Below are the code and all the weights of a small trained network. Each question names an input and a class and asks about switching units off, where a switched-off unit gives its printed mean instead of its output.

import numpy as np


def w(rows, s, z=0):
    codes = np.array(rows[::2]) - 128.0
    scale = np.full(codes.shape[1], s)
    scale[-1] = z or s
    return codes * scale


def f(y):
    return y / 2 * (1 + np.tanh(0.7978845608 * (y + 0.044715 * y**3)))


def log_softmax(a):
    a = a - a.max(-1, keepdims=True)
    return a - np.log(np.exp(a).sum(-1, keepdims=True))


def net(x, mask):
    res = np.array(x, float).reshape(1, 3) / 4 @ E
    y = f(res @ A[0][:, :-1].T + A[0][:, -1])
    res = res + np.where(mask, y, B[0][:, -1]) @ B[0][:, :-1]
    return log_softmax(res[-1] @ U[:, :-1].T + U[:, -1])


A, B = {}, {}
E = w([
[141,125,85,171,164,222,130],'x0',
[255,6,68,67,144,125,140],'x1',
[134,167,128,248,224,50,251],'x2',
],0.0069)
A[0] = w([
[150,96,118,43,126,106,102,148],'neuron 1',
[56,193,165,138,103,80,120,203],'neuron 2',
[109,118,170,112,114,106,122,129],'neuron 3',
[164,81,136,79,111,63,139,254],'neuron 4',
[121,144,112,103,126,109,121,94],'neuron 5',
[157,123,130,126,125,144,113,88],'neuron 6',
[119,107,144,1,83,81,59,113],'neuron 7',
[87,146,147,86,110,180,67,178],'neuron 8',
[184,81,105,114,151,74,155,138],'neuron 9',
[79,160,145,80,107,108,72,140],'neuron 10',
[128,144,128,129,109,184,116,94],'neuron 11',
[159,72,110,46,103,245,77,210],'neuron 12',
[145,133,132,132,125,126,105,68],'neuron 13',
],0.015,0.0051)
B[0] = w([
[133,114,125,191,103,84,152,192],'neuron 1',
[114,252,171,120,129,129,93,200],'neuron 2',
[80,140,113,115,71,85,150,141],'neuron 3',
[134,143,127,230,140,153,141,208],'neuron 4',
[111,93,105,129,54,40,124,127],'neuron 5',
[120,127,117,88,79,33,172,133],'neuron 6',
[110,135,166,188,219,101,123,219],'neuron 7',
[152,104,89,101,94,181,139,188],'neuron 8',
[146,115,167,211,97,153,127,192],'neuron 9',
[144,132,123,143,38,103,149,169],'neuron 10',
[159,86,123,121,149,117,141,142],'neuron 11',
[36,180,123,62,235,73,80,248],'neuron 12',
[123,82,100,116,48,13,147,123],'neuron 13',
],0.024,0.016)
U = w([
[113,103,62,5,174,118,106,7],'0',
[159,158,142,63,1,175,123,22],'1',
[96,185,172,177,166,86,111,238],'2',
[151,73,101,90,42,78,148,14],'3',
[233,24,121,187,130,205,211,197],'4',
],0.008,0.0021)

Each question gives the input, the list of numbers given to net, and the class t.
The units are the neurons (one row each of A and B). Each row of codes is followed by its name. A weight is (code - 128) times the scale printed after its matrix; where a second scale follows, it is the last column's (A, B and U).
mask holds one flag per neuron, in row order. A switched-off neuron (its flag False) gives its mean, the last column of its row in B, instead of its output. The means were averaged over made-up inputs and are rounded, as every weight is.
A unit's drop is (log p(t) with every unit on - log p(t) with that unit switched off) / (log p(t) with every unit on - log p(t) with every unit switched off).
The circuit of an input: a set's keep is (log p(t) with only the set's units on - log p(t) with every unit switched off) / (log p(t) with every unit on - log p(t) with every unit switched off). Starting from the 12 units with the biggest drops (on a tie, the unit counted first), units are removed one at a time, each time the one whose removal leaves the highest keep (on an exact tie, the one counted first), for as long as the keep stays at least 0.8.
units of the circuit, in order: the units of the circuit, biggest drop first
k most important neurons: the k neurons with the biggest drops, biggest first
drop when u is switched off: that unit's drop, to one decimal
input [3,-5,-1], class 1: units of the circuit, in order	(neuron 12; neuron 7)
input [-7,-8,-2], class 1: 2 most important neurons	(neuron 12; neuron 10)
input [7,0,8], class 4: 3 most important neurons	(neuron 12; neuron 2; neuron 7)
input [-1,-3,0], class 1: units of the circuit, in order	(neuron 12; neuron 7)
input [4,1,-8], class 0: 2 most important neurons	(neuron 8; neuron 12)
input [6,5,-7], class 0: units of the circuit, in order	(neuron 12)
input [8,-6,0], class 1: 2 most important neurons	(neuron 12; neuron 7)
input [8,1,2], class 0: 2 most important neurons	(neuron 4; neuron 7)
input [3,4,4], class 4: drop when neuron 12 is switched off	0.5
input [6,-7,-6], class 0: drop when neuron 12 is switched off	0.2
input [4,-1,-7], class 0: drop when neuron 8 is switched off	0.1
